(in the rows, 128 means zero)
Each row has a class, written after it.
[108 149 135 110 174 145 147 116 175 122 110 207 104 128 148  91 102 123
 145 114 131 124 149 109 145 132 151 140 101 129 140 180 113 121 180 114
 145 118 160  71 141 159 103 130 101 122 158  79 131 161 108 153] => fol
[161 155 108 138 107 152  84  62  75 130 108 111  91 137 110  96 142 150
 151 195 112 129 129 164 116 135  75 146 104 124 117 107 106 106 153 138
  66  89 133 114  74 106 102  95 140 144 120 151  86 112  97 115] => futo
[165 138 141  92  80 115 157 135 166  93 126 118 116  94 166 109 157 142
 151 106 149 114  84 126 142 120 108 147  94 106 116  79 117  75 178  86
 143 147 146 148 106 154 113 111 170 150 145 112  90 131 128  93] => futo
[ 89 127  71  98  23 127 173 140 102  95 146  69 102 130  72 126  97 149
 166 131 111 113  85  88 114 137 100 173 155 158 154 128 182 146 137  95
 121 106 145 196 118  44 136 121 121 172 174 148 141 116 141 125] => Sogab
[152 106 159  98 140  75  67 130 141 183 171 175 155 126  84 104 137 150
  88  96 143 135 177 126  78 129 163 117 198 201 110 100 183 120 153 109
 158  83 172 136 125 157 120 223  82 164 116 149 126 130 115 157] => zava
[104 160 131 103  98  95 128 145 125 104  78 140 140 134 171  84 123  98
 133 102 158 102 152 139 132 143 145  80 138 114 152 150 105 131 129 121
 111 110 112  57 135 107 137 137 132  69 123 129  63  80  84 118] => bati
[ 88 145 105 140 123  95 151 152 143 127 110 154 130 138 130 124 132 122
 122  65  95 129  94 206 128 133 110 153 119 116 125 158 111  61 160  93
 123 142 155  94  92 100 113 119 134 133 156 122  84  82 133 118] => Sogab
[ 88 166 153  95 140 136 138 128  67 163 119 116 157 133  64 151 131 137
 148 124 130 110 176  84  98 110 178 147 144  93 123 110 131  98 165 126
  94 130 102 123 119  87 112 150 129 127 180  70  37 110 140 142] => lup
[124 137 126 153  85  74  88  69 104 167  98 147 185  93  90 152  90 155
 125  98 114 113 128 122  96 132  80  93 162 133 110 135 146  99 180 110
 132 104 136 203 107 175  87 147 132 151 191 124  84  90 164  92] => lup
[119 141  81  66 194 100 140 106 133 125 144 164 157  94 142 107 126 144
 136 139 128 122 143  85 128 183 143 158 124 156 115 143 110 128 131 123
 149 148 169 117 146  83 164 145 121 116 127  85 145 125  82 158] => nop
[ 83 152 144 100 168 135 115 172 138 117 115  98  82 146 133 143 170 112
 135 128 110 114 140 103 141  90 147  87  89 128 174 125  47  99  84 147
 121 143  84 162 113 129 103 138 114 165 118 101 101 119  87 113] => gume
[135 138 124 124 160 137 167  97  86 135 123  76 118 135 125 122 126 142
 150 120 160 103 112 104 151 125 140 172 142 134 145 170 208 208 101 146
 154 187 136  76 116 126 134 100  91  96 106 177 142 125 125 140] => nop
[144 147 132  96 160  95 155 144 117 136 128 134 128  94 152 107 140 122
 118 134 152 111 112 106 141 108 130  91 153 122 127 127 177 112 130  84
 149 144 142 105 134 124 141 125 125 109  91 174 135 159  76 133] => gume
[101 133 102  98 187 133 142 122 148 131 163 138  84 110 138 143 155 115
  90 133 137 140 129 162 123 126 102  87  97 136 173 120  83 128 121 198
 126 164 129  71 149 118 133 156 129 102 113 118 110 114 111 173] => nop
[127 143 120 137 120  92 147  81  90 121 119 137 138 146 143 128 113 130
 155 109 167 123  95  96 169 114 150 120 142 113 124 126 189 137 185 124
 149 152 192  95 113 125 109 104 110 171 119 149 144 136 128 129] => Voko
[104 165 152 125 102 115 146 144 164  96 103  70  96  90 130 128 127 120
 129 137 118 103 116 119 153 135 115  91 139 143 146 163  68 131 112 154
  47 116 131  99 106 174 122 128 115 129 104 144  98 114 143 108] => bati
[102 139 106 129  86  71 181 110 163 124 123  75 173 145 145 125  97 147
 119  73 174 122  90 100 170 153 125 125 150 122 132 138 182 119  84 104
 134 179 152 123 120  93 156 114 154 149 142 147 107  94 104 154] => Voko
[153 124  99 123 111 165 149 151 126 146 133 147 150 111 124 157 125 105
  98 130 152 158 113 145 133 116 127 144 120 116 150 125 175 121 128  80
 104 138 126 178  99 156 120  98 102  68 135 161 171 129 106 113] => lup
[ 51 124 128 108 132 143 176 110 145 103 133 159 126 145  89 126 128  98
  85  81 125 164 129 130 114 150  92 174  92 146 186 146 145 188  92 169
 145 111 118  48 112 163 116 184 159 145 141 109 167 114 132 163] => nasi
[157 116 147 148 100  96 133 149 185 140  96 162 166 104 148 140 144  74
 121 115  95 153 138 104 141 119  90 107 174 124 144 173 151 131 129 123
 167 182 123 132 125 169 114 106 154 139 136 139 129 134 127 151] => bati
[152 104 123 163  87 134 101 142 119 165 130  92 195 162 104  90 116 109
 184 100 156 134 135 126 131 158  97 182 154 113 101 124 184 137 130 100
 193 132 117 106 147  93 162 132 134  95 100 130 117  43 131 138] => fol
[128 135 122  72 115 112 120 100 112 138 133 109 112 154 135 131 117 104
 130 132 138 118 103 119 137 128 132 124 126 122 132 117 159 121 112 102
 108 156 158 174 147  85 116 112  88 140 120 150 159 143 112 140] => gume
[108 146  94 163  95 165 152 115 129  90 121 137 118 100 140 123 119 147
 109 207 128 106  52 140 141 118 111  97 113 108 156 108  42 111 210 116
 133 123 131 221 137  96 130  71 152 155 165 123  45 149 129  95] => fol
[131 104 149  77  73 161 103 155 142 144 130 130 156 119  98 116 142  86
 147  92 101 149 144 151 108 145  89  93 165 107 109 117  28 124 212 155
  91  44 112 168 147 123 110 132 122 122  92 133 107 120 129 135] => gume
[141 151  68 151 117 118 130 111  65 139 132 164 188  60  80 130 108 171
 175 126 135 133 165 123 153 133 107 157 130 121 137  78 140 123 190  83
 178 109 120 140 129 128 137 112 173 112 120 114  83 107 125 130] => nasi
[ 97 152 124  80 127 141 133 168 147 141  69 137 150 129 113 138 155  87
  88 113 128 127 145 127 102 137 150 195 119 113 163 148  70 112 104 157
 137 172 110 153  69 148  89 106  52 113 185  74  53  99 104 133] => Voko
[155  59  84 114 117 138 113 111 123 158 133 131 153 118 102 148 107 114
 116 178 117 149 110 186 137 133  97 163 168 115 145 143 143  85 118  90
 129 142 156 198 146  76 160  84 105 107 158 170 168  94  89 118] => bati
[155 136 115 135 148 157 118 127  86 200 127 158 186 152 135 128 140 128
 121 153 147 148 130 152 159 108  84 131 147 119 102 143 172  99 144 104
 151 132 153 115 138 150 117 113  87  95 104 165 175 168 128 107] => Sogab
[126 120 126 146 142 101  88 140 154 151 153 125 132 105  78 158 143 118
 159 104  76 145 131 111 104 127 105  68 123 155 130 206 142 176  78 121
  81  95 109 119 145 147 130 181 131 116 117 188 158 122  92 149] => lup
[ 88 136 154 125 162  97 118  84  56 151 106 147 152 106 128  73 148  83
 160  74 138 150 116 147 136 159  81  96 169 125  83 146 165 166 153 137
 162 154 177  31 141 177  86 183  94  97 159 142  96 111 117 118] => nop
[119 143  92 136 177 107 138 129 136 117 115 138 128 106 172 163 177 141
 120 156 148 115 103 132 114  86 137 120 105 102 170 112 145 131  99 147
 196 216 129 118 144 124  96  75 185  95 109 134 109 101 114 117] => nop
[156 129 151 104  85 113 138 152 123 182 106 112 176  97 111 155 128 142
  98 115 139 128 126 108  97 146  88 186 153 129 118  90  90  97 154 126
 108 118 108 194 109 119 127 102 109 164 102  95 101 108 147 125] => futo
[134 140 125 131 139 108 120 110 108 137 129 118 154 118  98 117 136 125
 130 154 139 131 125 126 139 126 111 115 129 117  88 131 193 132 129 123
 139 117 140  83 160 171 115 167 145 108 103 157 138 138 151 105] => Sogab
[158 132 106 171 109 129 137 130 135 156 179 139 118  91 103 133 142 144
 105 126 157 126  69 135 144 153 130  84  82 137  94 115 101 139 154 141
  91 113 173 155 134 129 159 180 139 132  79 118  92 142 120 121] => lup
[220 145 108 172  95 114 135 114 140 141  93  99 162 144 118 148 142 170
 158 176 117 123 106 115 121  83 153 145 144 104 113 145 107  97 202 132
 116 146 136 141 137 138 135  74 126 148 147 117  84  95 112 149] => lup
[ 82 138 114 113  86 121 109 105 133 125 118 161 174  67 100 138 121 162
 131 133 153 105 156 160 104 139 130  48 172 135 107 132  77 127 192 139
  87 108 167 113 166 105 119 104 157  73  72 115 100 127 142 132] => lup
[ 75 144 160 102 189 117 142 119 125 124 159 138 121 125  98 159 128 122
 153 148  98 125 105  87 110 135 145 189 108  96 129 139 125 134  73 123
 133 104  98 115 199 166 140 181 121 146 158 126 133 124 119 110] => zava
[157 150  95 152 163 191 114 113  80 108 122 101  96 120 137  95 167 147
 163 139 130 147 165  94 136 113 183 169 130 126 111  77 145 183 153  96
 170 119 127 125 155 132 114  83  93 117  93 102 117 126 150 123] => Voko
[ 51 122 114 126 161 139 152 155 148 116 129 169 107 118 122 180 124 102
 102 145 134 158  89 156 144 119  84 140 126 104 137 149   4 110  80 127
  71 124 102 151 179 168 122 118  93 163 133 115 124  97  99  77] => Sogab
[ 50 151 138 127 115 102 166 110 112 135 161 113 158 135 102  97  97 126
 176  68 156 105 148  88 164 160 160 127 126 153  98 126 166 141 101 128
 171 128 121  94 119 110 146 191 141 162 191 118  59 120 120 120] => fol
[150 136 148 113 140 147 123 184 106 179 136 101 169  81 126 146 165 132
  88 158  90 187 115 130 114 147  50 153 152 159 142 144 114 175 107  86
  90 179 120 149 164 159  78  95  99 131  88 138 223 157 121 126] => befo
[136 142 124 151 157  98 148 140 153 155  93 144 149 119 117  99 150 127
 125  73 117  93 138 124  95 122 198 147 128 164 162 154 156 139 119 110
 221 153 166  92  95 144 111 154  67 112 146 125  57  96 142 156] => gume
[129 118  66  68 108 155 106 157 130 168 170 113 142 120  57 123 137 110
 103 144 122 139 110 157 133 174  95 164 133 149  93 149  68 123 143 122
  96 123 149 204  79  94 115 149 127 120 102 118 139 120  84 114] => Sogab
[182 143 127 185 131  80 107 140 131 153  76 116 162 111 161  94 144 148
 178 115 104 118 118 136 162 142  85  99 154 109  70 156 145 115 141 136
 158 140 143 116 124 156 125  90 109 129  98 160 113 130  85 131] => Sogab
[ 77 153 127 133 148 138 142 134 159 118 150 111 144 100  94 177 120 152
 124  87 140  99 134 115 130 122 117 124 116 120 171 137 111 109 176 161
 184 142 107 141 126 126 149 137 113 177 124  84  58 103 176 113] => Sogab
[110 189 160 136 156 116 135 148 102 153 104 127 129 132 175  95 124 123
 162 117 132  94 150  99 177 130 169  48 172 101  62 129 141  96 199 151
 107 125 137  74 117 144 135 143 118  94 114 130  80 161 121 116] => bati
[ 76 134 108  63 157 139 133 103 155 128 139 162  93  91 148 149 134  91
 151  97 116 118 140 146 141 151 122  93 101 124 165 140  73 143  51 138
  79 120 164 119 144 132  99 127  85  99 139 145 131 136 122 142] => nasi
[136 135 156 110 179 143 104 135 111 185 120 123 139 169  96 107 130 122
 110 164 146 157 195 125 136 131 152 165 118 134 118 138  81 146  94 130
 126 131 107  86 148 172  77 178  90 120 123  99 165 129 112 112] => bati
[ 92 149 121 117 124 106 130 115 134 146 125 138 131 139  74 121  95 139
 140  83 131  67 145 109 161 150 171 184  76 145 151 153 154 119 106 123
 145 105 137 130 104  97 142 143  86 135 111 145  98 123 130 136] => fol
[121  90 113 139 175 147 157 110 113 146  80 114 159 160 139 114 107 110
 158 107 200 131 109 120 204 139 151 206 106 121 123 189 196 154  81 170
 114 164 177  76 131 125 184 103  87 107 108  91  95  84 108 138] => nasi
[105 100 121  25 146 172 137 112 110 138 136 171 127 116  77 141 118 102
 139 153  92 108 157 102 146 166 152 170 135  88 147 140 100 155  93 117
  61  89  97 185 188  83 148 123 102 107 157 147 113 148  89 142] => nasi
[151 167 118 139 141 154 123  97 106 167 111 144 176 135 156 135 136 131
 113 131 150 140 158 121 153  93 126  90  98 132 174 131 169 111 146  98
 173 161  99 132 122 156  86 111 128 123 189 106  99 142 125 111] => fol
[120 110 110 122 158 103 122  58  97 118 141  83 165  92 106 151  82 167
 125 145 134 143 158 146 148 130 111 123 149 159 145 117 120 122 113 132
 167 134 115 156 145 129 167 119 144 142 128 104 174 119 143 152] => zava
[132 152  97 112 121 167 194 155 134 133 175 134 140 125 195 122 115 124
 144 154 185 130 127  68 156 120 133 132 156 114 123  88 149 134 165 137
 164 151 122 136 178 111 168  99 118 127 142 133  70 143 132 122] => befo
[ 55 136 150 148 169 117 138  51 121 155 106  71 162  92  91 151 120 168
 161 107 112 129 106 173 190 151  50 119 130 107 112 140 126 104 114 207
  71 135 147  52 162 215 109 125 140 147 147 136  87  69 133 117] => nasi
[190 115  72 137  60  97 178  96 182 133 191 120 120 167 166 144  82  95
 163 139  90 139 123 128 134 128 105 134 163 127 131 175 213 104  62  92
 175 120 111 125 172 102 181 117 176 143 167 225 178 106 137 132] => befo
[128 140  91 118 127  75 133 130 142 138 155 138 166 142 146 109 121  76
 149 158 128 124 127  89 156 143 141 171 175 174 121 173 157 131  80 105
 170 164 144 117 115 117 165 126 152 132 124 152  81  72  73 159] => Voko
[ 91 102 124 126  97 131 177 147 123 153 117 126 142  96 131 152 127 129
 151  56  86 135  71 135 161 155  85 114 127  86 134 117 145 118 164  94
 126 152 115 181 127  84 102  82 203 125 122 139 152 116 120 117] => futo
[159 142 152 104  60 171 173 120 173 167 159 122 154 121 110 132 126 110
 131 183 135 114 118 108 142 134 151 128 148 138 163 156 163 159 138 117
 156 131 125 138 206 154 108 113 174  96  97 151  87 158 135 136] => futo
[170 162 111 119 118 136 154  86 153 134 121  93 108 119 113 147 149 133
 133 148 123 122 147 122 132 114 105 132 125 111 169 117  84 134  61 104
 117 194 131 101 109 176  60 105 131 123 144 118 131 106 154 170] => Sogab
[ 79 153 111  88 118 150 126 112 173 132 165 116 109 102 138 127 102  98
 160 134 111 139 147 109 128 147  95 111 180 180 134 155 176 111 109 126
 116 114 164 154 147 165 107 132 124 125 172 102 100 103 132 142] => Sogab
[152 129 148 146 176 133 113 143 147 155  80 138 139 156 164 141 104  97
 107 141 158 134 172  97 167 108 135 163 106 108 164 150 107 118 116 165
 151 154  66 154 141 178 133 111  99 138 138  74  64  83 119 113] => bati
[100 154 133 152 165 130  98 164 142 130 119 146  99  99 149 110 141 140
 126 100 122 146 134 126 117  94 133  73 168 123  87  90 124 102 233 108
 109  87 149 142 148 150 106 140  88 133 136 145  62 152 155 102] => bati
[127 150 115  90 129 141 144 116 137 150 178 144  35 130 167 149 138 121
 123  69 140 111 126 146 168  99 157 156  79 148  70 146 140 121  82 134
  87 115 119 164 110 174 108 113 158 135 105 121 134 149 104  70] => lup
[142 165 104 138 156 147  84 145 119 139 155 116 123 141  95 122 128 137
 153 159 101 130 133 148  99 105 115 134 139 122 121 118  99  84 189  97
 160  81 129 169  73 143 108 143 138 113 131 135 109 122 111 136] => Sogab
[105 139 139 143 139  89 108 125 167 100 154 162 111 101  87 155 136 123
 180 106  88 100 113  96  93 142 119 124  99  91 132 114 103 107 109 105
 130 111 128 120 123 115 143 167 110 170 155 160 116 117 133 143] => fol
[112 163 150 139 172 168 110 132  98 105 120  47  99 119 183 118 137 112
 168 111 134 130 141 136 168 129 164 120 133 124  90 123 117 159 137 150
 136 125 106 135 120 176 111  78 104 110  83 108 116 118 151  80] => Voko
[125 108 105 123 125 136 149 145 189 108 135  93  44 118 155 131 143  52
  79 106 107 167  83 158 123 144  89 122  75 120 168 172 102 138  65 154
 172 133 142 150 122 120 111 131 110 152 105 119 176 137 141 115] => Voko
[120 174 115 191 212  79  83 127 108 157 101 185 190 101 177 101 122 156
 176 161 155 130 153  89 137 100 103 131 199 144  89 151 140 122 167  81
 170 153 174  71 143 150 132  76  93 109  80 159  62 122 116 151] => Voko
[163 144 131 143 106 126 150 156 126 152 104 105 124 104 149 124 161 126
 130 168 150 125 138  93 134  76 129  62 192 127 159 124 151 139 130 134
 113 116 138  98 175 123 116 100 165 122  62 145  61 125 139 150] => nasi
[121 108 154 105 132 127 171 154 133 124 146 172 103 112 148 140 147  69
 151  80 127 152 127 120 134 108 139 160 106 111 154 128 154 136 105 117
 135 114 150  69 138 150 120 148 146 112 134 120 159 132 133 142] => bati
[135 145 110  91 128 127 147 140 110  93 147 151 109  75 137 181 153 126
  90 131 173 125 136 136  94  74 105 178  48  96 177  86 161  96  79  83
 144 122  81 150  98 134 129 106 143 115 129 150 138 134 136  61] => lup
[ 96 114 139  66 101 132 162 132 134 140  82 120 143 139 124 102 163 105
 159 106 111  88 152  76 178 142 191 110 173 115 100 167  98 151  96 129
  84 171 140 105 177  89 123 126 117 111 157 114  74 129 125 128] => bati
[109 118 134 132 148 144 114  64 111 126 138  82 106 106 145 137 116 172
 117  95 140 169 115 174 107 139  88 135  96 158 102 130 116 172 146 207
 130 100 164 119 146 146 125 108 103 162 127  66 184 165 151 146] => Voko
[121 131 160 100 161 137 185  84 100 119 155 129 105 155 120 110 120  90
 158 145 123 140 104  87 120 132 154 169 130 147 119 153  61 151  87 121
 103 102 167  80 112 145 147 179 122 166 157  75 157 143 118 177] => gume
[186 136 143 105 131 127 162 141 175 117 185 227 141 103 152 154 140 115
 110 109 145 150 108 112 112 118 128 185 130  99 102 121 145 113 153  48
 192 150 139 165 117 191 123 130 159 168 148  99 174 189 114 111] => Sogab
[ 76 166 151  84 159 124 109 131  73 179 143 136 127 119 111 151 147 159
 135 184  94 103 131  91  99 138 120 140 141 139 135  93 147 129 151 157
  66 137 124 147 155 137  41 145 135 136 147 134 109 107 159  87] => nop
[118 109  84 113 158 132 157 127  98 154 148 180 162 138 112 141  96 127
 137 164 145 119 136 101 153 144 172 207 112 124 120 125 141 146 137 123
 169 163 131 145 133  92 155 127 133 105 144 113 157 128 114 125] => bati
[172 106  96 118  45 138 178 144 141 133 138 130 130  99 139 165 138  83
 145  98 116 128 127 130 157 116 127  80 131  96 136 145 141 119 103 112
 131 130 107 183 114  99 136  87 145 109 122 186 158 153 131 103] => lup
[103 115 130  76 138 138 154 105 189 113 160 122  77 147  98 152 119 151
 133  91 120  92 135 124 105 127 187 199 109 125 133 143  98 111 109 113
 126 160 149 156 122 100 127 128 119 155 161  78 132 104 144 147] => lup
[ 95 124 143  70 122 108 149 182 153  97  98 110  96 111 171  98 116 137
 153  89 115 113 133 103 134 127 134 141 130 121 141 121 112 123 186 106
 125 114 139 156 119 102  79 103 109 146 152 132 150 135 137  91] => bati
[ 97 123  91 105  82 124 134  85  75 125 132 114 128 118 100 146 129 111
 164 123 110 109  85 131 152 153 116 121 110 139 147 166 192 181  84 148
 143 177 137 150 149 116 126 129 156  80 150 144 159 121 112 119] => nop
[137  97 140 147 111 141 118  99  87 157 146 147 167 168  71 169 114 121
 122 154 127 164  91 167 109 161 107 176 135 125 130 193 110 186 114 153
  66 139 127 131 157  94 154 134  67 161 139 160 157 127 118 116] => nop
[127  97 146 123 132 142 104 118 125 162 131 126 136 108 108 143 142 113
  92 123 157 150 132 143 119 132  91 162 124 125 152 121 160 175  96 157
 158 124 115 150 186 158  94 130  55 154  92 167 127 120 162  72] => zava
[159 113 101 146 126 190 101 137 131 144 142 114 112 167 154 110 128  75
 163 168 138 169 122 119 128 107 126 179 152 165 114 145 179 142 152 127
 124 105 151 128 185 114 166  95  60 116 116 113 126  92 139 151] => fol
[118 117 166 139 222 115 151 155 201 155 161 105 134 131 163 157  85 123
 118  54 139 171 144 132 153 128 123 150  46 125 164 137 154 112 103 154
 201 109  92 148 196 152 153 146  81 171 106 111 158 149 135 144] => gume
[100 135 115 179 135 111 114 117  88 150 136 123 162 164 103 108 108  87
 145 151 113 169 111 168  83 164 124 137 153 145  97 164  79 184 151 164
 158  92 143 106 151  87 117 159  93 168 146 118  76  98 123 134] => Sogab
[110 159 147 121 209 133 100  86  83 134 137  72 122 186 164 104 110 111
 176 168 162 151 140 112 154 104 121 172 108 151 120 155 207 124 104 179
 129 134 158  92 120 122 148 124  96 124 146 132  91 143 106 161] => nop
[161 161 133 172  89 138 129  62 145 135  97  88 120 134 113 139 122 156
 114 186 111 141  89 115 102 123  82 109 150 110 137 122 116 170 147 117
 139 167  90 155 179 190  75  98 150 154 157 131 109 118 136 131] => futo
[ 96 142 121 127 154  95 172 170 184  98 129 166 146 132 129 143 134 131
 112 149 182 126 122  97 114  94 180 102 121  89 143 107 146 117 137 128
 149 130 163  76 140  99 134 147 151 134  84 165 121 179 150 139] => nasi
[101 137 122  67 142 143 131  92 140 125 169 148 135 110 134 165 116 107
 137 100 116 139 102 157 143 125  42 179 113 148 153 170  86 126 130 118
  89 122 157 131  94 171 106  97 137 130 128 131 177 126 130 150] => Sogab
[ 71 130 114 101 144 150 119 118 162 125 118 115 117  98 134 146 145 144
 161 153  91 126 161 105 120 130 117  97 164 127 121 105  66 111 113 138
  97 176 149 174 172  95  97 102 132 154 165  68  79 130 199 141] => nasi
[142 138  96 107 116 144 129 170 142 165 170 142  79 147 108 117 136  79
  83 118 101 148 160 126 133 148 121 124 110 159 159 161 184 145  75 118
 106 119 102 123 117 110 120 176 105 127 107 185 141 137 116 122] => befo
[ 33 125 119  73 132 171 144 180 112 123 134  96 133 130  83 137 129 104
 126 104 122 114 144 154 114 131 160 141 164 141 135 188  65 180  99 128
 132 155  89 175 109  66 127 119  95  66 136 157  93 155 145 105] => nop
[128 142 168 102 123 135 134 111 128 170 135  87 141 159 126 146 135 132
 136 141 131 117 141 100 132 134 120 131 112 101 147 129  98 135 106 160
 110 158 101 100 192 123 116 159 127 143 157  85 106 105 150 129] => bati
[ 94 149 128 114 122 123 104 103 130 132 116 127  72 126 106 157 146  94
 144 130 109 144 126 107 145  87 103  83 100 112  92 163 117 115  87 173
  41 101 127 141 164 157 110 135 120 141 133 134  98 170 107 131] => lup
[115 129 176 115 177 138 137 121 173 123 142 104  89 164 160 122 136 125
 120 119 130 132 120 123 153  95 160 109  84 148 127 150 172 121 104 154
  99 133 139 105 182 179 146 163  90 122 158 125 123 159 131 161] => lup
[123 105 157 109 105 118 133 140 141  90 163  75 136 114 159 116  96 143
 207 113 172 146 142 104 161 121 120 168 144 153 104 109 148 164 124 111
 117 128 148 132 112 166  98  93 191 135 100 129 167 114 164 123] => Voko
[ 97 128 151 114 134 151 109  87 156  87 139 137 121 116 114 127 117 116
 187 116 185 122 147 150 129 131 177 135 109 144 127 170  72 179  78 141
 109 112 165  96 158 166 125 118 106 121  94  96  85 118 108 116] => gume
